Below are the code and all the weights of a small trained network. Each question names an input and a class and asks about switching units off, where a switched-off unit gives its printed mean instead of its output.

import numpy as np


def w(rows, s, z=0):
    codes = np.array(rows[::2]) - 128.0
    scale = np.full(codes.shape[1], s)
    scale[-1] = z or s
    return codes * scale


def norm(h):
    return h / np.sqrt((h * h).mean(-1, keepdims=True) + 1e-5)


def f(y):
    return y / 2 * (1 + np.tanh(0.7978845608 * (y + 0.044715 * y**3)))


def log_softmax(a):
    a = a - a.max(-1, keepdims=True)
    return a - np.log(np.exp(a).sum(-1, keepdims=True))


def net(x, mask):
    res = np.array(x, float).reshape(1, 4) / 4 @ E
    u = 0
    for l in range(2):
        y = f(norm(res) @ A[l][:, :-1].T + A[l][:, -1])
        res = res + np.where(mask[u : u + 9], y, B[l][:, -1]) @ B[l][:, :-1]
        u += 9
    return log_softmax(norm(res)[-1] @ U[:, :-1].T + U[:, -1])


A, B = {}, {}
E = w([
[110,214,56,106,255,171,160,135,92],'x0',
[40,96,175,58,142,194,181,115,13],'x1',
[50,165,216,76,103,134,42,163,183],'x2',
[134,137,104,133,112,108,110,131,106],'x3',
],0.0082)
A[0] = w([
[183,108,169,3,167,43,155,169,193,3],'L0N0',
[8,188,161,174,184,138,157,117,64,159],'L0N1',
[141,35,137,108,108,173,159,34,14,63],'L0N2',
[50,169,134,78,147,116,52,190,181,166],'L0N3',
[174,46,113,95,110,115,162,103,94,249],'L0N4',
[72,208,136,86,78,195,165,161,15,31],'L0N5',
[100,140,183,232,72,190,188,87,88,79],'L0N6',
[59,29,164,45,33,65,173,27,53,26],'L0N7',
[188,123,159,215,13,114,114,92,169,49],'L0N8',
],0.0064,0.0021)
B[0] = w([
[94,186,146,160,131,207,79,135,67,126],'L0N0',
[183,175,76,86,111,102,118,60,103,228],'L0N1',
[172,118,211,236,103,185,111,233,113,230],'L0N2',
[169,156,165,83,126,11,116,221,60,230],'L0N3',
[135,142,109,172,53,167,153,180,171,202],'L0N4',
[178,176,131,99,101,130,170,40,119,223],'L0N5',
[165,152,163,210,127,67,92,155,124,156],'L0N6',
[103,3,91,120,216,118,61,171,164,255],'L0N7',
[108,193,122,159,43,213,194,68,132,239],'L0N8',
],0.0071,0.0053)
A[1] = w([
[185,171,94,136,202,94,138,193,167,87],'L1N0',
[155,94,101,181,190,92,130,186,124,125],'L1N1',
[158,161,49,127,185,76,89,155,163,118],'L1N2',
[166,89,15,162,126,131,88,73,188,205],'L1N3',
[128,63,170,66,55,62,55,93,120,126],'L1N4',
[151,113,68,222,149,148,224,27,125,147],'L1N5',
[105,204,120,80,129,88,135,197,75,148],'L1N6',
[160,150,146,147,63,83,126,157,254,171],'L1N7',
[70,159,174,199,60,92,91,147,133,4],'L1N8',
],0.0097,0.0039)
B[1] = w([
[34,122,125,134,200,61,144,185,188,195],'L1N0',
[97,120,227,106,106,51,116,122,120,176],'L1N1',
[1,82,253,176,141,113,169,144,164,196],'L1N2',
[76,46,109,18,176,170,89,218,101,212],'L1N3',
[43,87,44,36,211,109,184,150,204,209],'L1N4',
[120,113,21,148,119,183,132,140,234,253],'L1N5',
[180,105,161,219,42,165,99,65,125,215],'L1N6',
[183,229,108,130,152,125,172,45,28,253],'L1N7',
[193,117,156,91,150,136,64,43,54,182],'L1N8',
],0.0076,0.0082)
U = w([
[171,145,7,189,110,212,186,116,170,195],'0',
[13,43,107,70,195,107,128,180,221,226],'1',
[145,192,166,51,114,100,103,5,86,223],'2',
[48,219,223,219,156,37,136,136,177,7],'3',
[162,10,189,194,75,172,104,228,115,4],'4',
],0.012,0.0028)

Each question gives the input, the list of numbers given to net, and the class t.
The units are the neurons (one row each of A and B). Each row of codes is followed by its name. A weight is (code - 128) times the scale printed after its matrix; where a second scale follows, it is the last column's (A, B and U).
mask holds one flag per neuron, layer by layer. A switched-off neuron (its flag False) gives its mean, the last column of its row in B, instead of its output. The means were averaged over made-up inputs and are rounded, as every weight is.
A unit's drop is (log p(t) with every unit on - log p(t) with that unit switched off) / (log p(t) with every unit on - log p(t) with every unit switched off).
The circuit of an input: a set's keep is (log p(t) with only the set's units on - log p(t) with every unit switched off) / (log p(t) with every unit on - log p(t) with every unit switched off). Starting from the 12 units with the biggest drops (on a tie, the unit counted first), units are removed one at a time, each time the one whose removal leaves the highest keep (on an exact tie, the one counted first), for as long as the keep stays at least 0.8.
circuit, biggest first: the units of the circuit, biggest drop first
unit that matters most: the unit with the biggest drop
k most important neurons: the k neurons with the biggest drops, biggest first
k most important neurons of layer l: the k neurons of layer l with the biggest drops, biggest first
input [7,-8,1,8], class 3: circuit, biggest first : L1N2
input [1,6,-2,5], class 0: 3 most important neurons of layer 0 : L0N5, L0N3, L0N1
input [-8,0,-2,-3], class 0: 2 most important neurons : L0N8, L1N7
input [1,-3,4,-5], class 3: 2 most important neurons of layer 0 : L0N3, L0N8
input [7,1,1,-3], class 2: 2 most important neurons : L0N7, L0N1
input [3,7,-1,1], class 0: 2 most important neurons : L0N3, L0N5
input [-2,6,0,6], class 4: 2 most important neurons of layer 0 : L0N2, L0N4
input [-8,-4,-1,-3], class 0: 2 most important neurons of layer 0 : L0N8, L0N3
input [-7,1,2,8], class 1: 2 most important neurons : L0N7, L1N4
input [-8,6,3,7], class 1: 2 most important neurons of layer 1 : L1N4, L1N6
input [1,1,3,3], class 2: 2 most important neurons of layer 0 : L0N7, L0N5
input [5,3,0,-8], class 0: 2 most important neurons of layer 1 : L1N5, L1N7
input [2,8,-4,-8], class 0: 3 most important neurons of layer 0 : L0N5, L0N3, L0N1
input [-6,-5,-2,-5], class 0: unit that matters most : L0N8
input [-7,-7,-2,-4], class 0: 2 most important neurons of layer 0 : L0N8, L0N3
input [-1,8,0,-2], class 4: 2 most important neurons : L0N2, L1N7
input [2,5,0,-1], class 0: 2 most important neurons : L0N5, L0N3
input [-1,1,-7,-5], class 4: 4 most important neurons of layer 0 : L0N2, L0N8, L0N5, L0N1
input [2,1,5,-7], class 2: 2 most important neurons : L0N7, L1N6
input [-8,-4,1,-5], class 2: circuit, biggest first : L1N7
input [1,-2,4,-4], class 3: 2 most important neurons : L0N3, L0N8
